Below are the code and all the weights of a small trained network. Each question names an input and a class and asks about switching units off, where a switched-off unit gives its printed mean instead of its output.

import numpy as np


def w(rows, s, z=0):
    codes = np.array(rows[::2]) - 128.0
    scale = np.full(codes.shape[1], s)
    scale[-1] = z or s
    return codes * scale


def norm(h):
    return h / np.sqrt((h * h).mean(-1, keepdims=True) + 1e-5)


def f(y):
    return y / 2 * (1 + np.tanh(0.7978845608 * (y + 0.044715 * y**3)))


def log_softmax(a):
    a = a - a.max(-1, keepdims=True)
    return a - np.log(np.exp(a).sum(-1, keepdims=True))


def net(x, mask):
    res = np.array(x, float).reshape(1, 4) / 4 @ E
    u = 0
    for l in range(4):
        y = f(norm(res) @ A[l][:, :-1].T + A[l][:, -1])
        res = res + np.where(mask[u : u + 7], y, B[l][:, -1]) @ B[l][:, :-1]
        u += 7
    return log_softmax(norm(res)[-1] @ U[:, :-1].T + U[:, -1])


A, B = {}, {}
E = w([
[219,127,154,160,90,96,173,141,104,114,60,121],'x0',
[58,172,73,159,111,94,134,177,129,46,96,199],'x1',
[112,198,190,105,147,194,119,89,163,63,207,135],'x2',
[154,86,151,145,34,129,184,3,138,79,108,78],'x3',
],0.0076)
A[0] = w([
[199,128,191,94,141,171,150,52,119,125,149,68,142],'0.n0',
[219,105,184,121,143,159,101,144,102,178,139,74,31],'0.n1',
[82,48,69,117,138,100,99,99,123,197,163,64,102],'0.n2',
[254,98,171,172,126,97,141,132,106,172,70,75,30],'0.n3',
[122,211,163,163,123,139,153,161,147,84,142,178,100],'0.n4',
[178,170,149,150,127,142,146,134,122,101,137,148,2],'0.n5',
[129,106,93,166,87,44,155,150,80,129,20,153,63],'0.n6',
],0.0067,0.0047)
B[0] = w([
[92,105,152,189,31,51,118,106,160,150,81,54,253],'0.n0',
[110,151,218,75,102,78,126,130,142,184,45,69,195],'0.n1',
[96,88,161,67,122,210,118,95,89,210,144,159,204],'0.n2',
[197,151,139,31,163,87,220,99,1,177,74,193,230],'0.n3',
[95,173,188,45,171,70,63,47,61,164,116,122,199],'0.n4',
[115,91,157,115,138,110,94,119,88,193,134,106,120],'0.n5',
[185,103,151,210,76,86,134,188,246,104,46,35,235],'0.n6',
],0.0059,0.0054)
A[1] = w([
[130,131,136,137,120,122,122,131,134,131,137,134,119],'1.n0',
[185,183,124,185,160,106,111,236,156,93,114,141,4],'1.n1',
[88,244,120,99,193,137,102,188,115,56,192,229,43],'1.n2',
[38,158,155,203,103,134,83,103,172,59,205,123,113],'1.n3',
[106,67,69,143,168,180,98,139,148,162,183,137,42],'1.n4',
[141,139,93,125,84,163,152,111,123,110,159,144,32],'1.n5',
[98,254,71,161,173,146,131,165,125,33,209,169,3],'1.n6',
],0.0051,0.0044)
B[1] = w([
[108,60,153,132,125,99,106,140,94,106,129,122,124],'1.n0',
[159,192,138,178,185,84,217,73,77,44,80,186,144],'1.n1',
[173,145,96,55,230,46,138,49,22,66,71,241,254],'1.n2',
[104,138,151,26,144,103,86,54,84,183,36,115,230],'1.n3',
[159,128,120,99,91,207,127,151,129,148,209,158,136],'1.n4',
[167,107,160,119,58,100,136,78,112,100,135,147,89],'1.n5',
[182,215,206,60,179,59,185,105,76,1,79,186,188],'1.n6',
],0.0049,0.0036)
A[2] = w([
[217,115,197,171,104,148,120,147,194,125,208,59,3],'2.n0',
[161,111,115,106,136,115,125,115,128,143,119,111,90],'2.n1',
[80,129,106,149,91,149,89,56,186,84,180,123,106],'2.n2',
[51,128,119,189,83,151,112,71,203,34,154,100,95],'2.n3',
[130,163,193,115,183,159,97,254,194,138,117,119,124],'2.n4',
[173,121,87,231,121,107,132,173,148,93,96,115,46],'2.n5',
[47,142,143,173,82,163,118,82,177,81,182,118,79],'2.n6',
],0.007,0.0035)
B[2] = w([
[140,162,123,178,116,65,193,199,132,161,42,118,141],'2.n0',
[92,178,146,141,98,141,126,115,138,132,111,129,157],'2.n1',
[170,111,173,58,163,161,192,128,67,174,101,146,205],'2.n2',
[108,180,195,43,89,74,138,77,77,217,6,100,246],'2.n3',
[93,174,113,182,103,43,82,112,173,110,119,112,235],'2.n4',
[129,180,136,161,121,123,175,154,181,96,75,163,250],'2.n5',
[163,105,177,29,135,162,158,139,1,194,85,140,195],'2.n6',
],0.0064,0.0024)
A[3] = w([
[161,106,43,147,119,138,135,248,116,130,124,169,15],'3.n0',
[130,115,108,114,136,159,124,79,103,132,183,135,5],'3.n1',
[85,138,135,112,159,127,69,160,116,162,132,142,185],'3.n2',
[175,87,90,253,71,120,181,79,162,1,126,129,97],'3.n3',
[91,128,107,103,108,174,137,101,140,47,132,159,148],'3.n4',
[154,121,131,117,125,118,133,142,118,120,123,122,113],'3.n5',
[126,144,100,148,135,164,140,114,103,59,157,143,58],'3.n6',
],0.0083,0.0021)
B[3] = w([
[107,176,195,192,85,94,78,95,192,158,145,2,183],'3.n0',
[128,123,90,131,104,147,155,175,151,122,112,162,129],'3.n1',
[98,117,86,177,117,143,114,112,140,28,215,107,253],'3.n2',
[123,254,45,199,100,66,119,237,237,20,110,67,251],'3.n3',
[176,121,135,133,134,58,204,93,76,117,40,160,151],'3.n4',
[62,121,148,130,113,132,149,130,134,121,101,126,148],'3.n5',
[138,135,127,110,112,105,141,90,88,84,103,114,125],'3.n6',
],0.0066,0.0037)
U = w([
[117,160,96,86,207,111,120,101,80,34,128,209,129],'0',
[126,61,76,79,140,255,151,145,99,144,188,203,1],'1',
[176,108,197,75,77,104,172,78,79,195,70,84,151],'2',
[82,120,95,160,146,148,53,153,177,147,224,104,177],'3',
[173,157,122,226,83,82,154,204,221,90,73,85,179],'4',
],0.012,0.0034)

Each question gives the input, the list of numbers given to net, and the class t.
The units are the neurons (one row each of A and B). Each row of codes is followed by its name. A weight is (code - 128) times the scale printed after its matrix; where a second scale follows, it is the last column's (A, B and U).
mask holds one flag per neuron, layer by layer. A switched-off neuron (its flag False) gives its mean, the last column of its row in B, instead of its output. The means were averaged over made-up inputs and are rounded, as every weight is.
A unit's drop is (log p(t) with every unit on - log p(t) with that unit switched off) / (log p(t) with every unit on - log p(t) with every unit switched off).
The circuit of an input: a set's keep is (log p(t) with only the set's units on - log p(t) with every unit switched off) / (log p(t) with every unit on - log p(t) with every unit switched off). Starting from the 12 units with the biggest drops (on a tie, the unit counted first), units are removed one at a time, each time the one whose removal leaves the highest keep (on an exact tie, the one counted first), for as long as the keep stays at least 0.8.
units of the circuit, in order: the units of the circuit, biggest drop first
most important unit: the unit with the biggest drop
top k neurons: the k neurons with the biggest drops, biggest first
top k neurons in layer l: the k neurons of layer l with the biggest drops, biggest first
drop of u: that unit's drop, to one decimal
input [-7,2,-3,-4], class 3: most important unit -> 0.n2
input [-1,-1,-4,-2], class 4: top 2 neurons -> 0.n6, 0.n4
input [4,-6,3,8], class 4: units of the circuit, in order -> 3.n3, 0.n4
input [-4,1,-8,-4], class 3: top 2 neurons in layer 0 -> 0.n2, 0.n0
input [-6,5,-5,-1], class 3: top 2 neurons -> 0.n2, 3.n3
input [1,-1,4,-3], class 0: top 4 neurons -> 0.n6, 1.n2, 0.n2, 0.n1
input [3,-4,4,-8], class 3: top 3 neurons in layer 0 -> 0.n6, 0.n1, 0.n3
input [-1,3,1,2], class 0: top 2 neurons in layer 0 -> 0.n0, 0.n6
input [1,-1,-4,5], class 4: top 2 neurons -> 0.n6, 3.n3
input [7,8,3,-5], class 0: top 2 neurons -> 0.n4, 0.n0
input [4,-3,3,-7], class 0: top 3 neurons in layer 1 -> 1.n1, 1.n2, 1.n4
input [6,0,8,-4], class 0: top 3 neurons -> 0.n6, 0.n1, 1.n2
input [-4,-6,6,-4], class 3: top 2 neurons -> 0.n6, 3.n2
input [1,-5,-4,-7], class 3: most important unit -> 3.n2
input [3,-2,1,8], class 4: top 2 neurons -> 3.n3, 0.n3
input [0,-2,-2,-3], class 3: top 2 neurons -> 3.n2, 1.n2
input [7,-1,3,-8], class 0: top 2 neurons in layer 0 -> 0.n6, 0.n0
input [4,0,-5,-2], class 4: drop of 0.n6 -> 2.8
input [3,8,7,5], class 0: drop of 0.n6 -> 1.4
input [7,3,5,-1], class 0: most important unit -> 0.n4
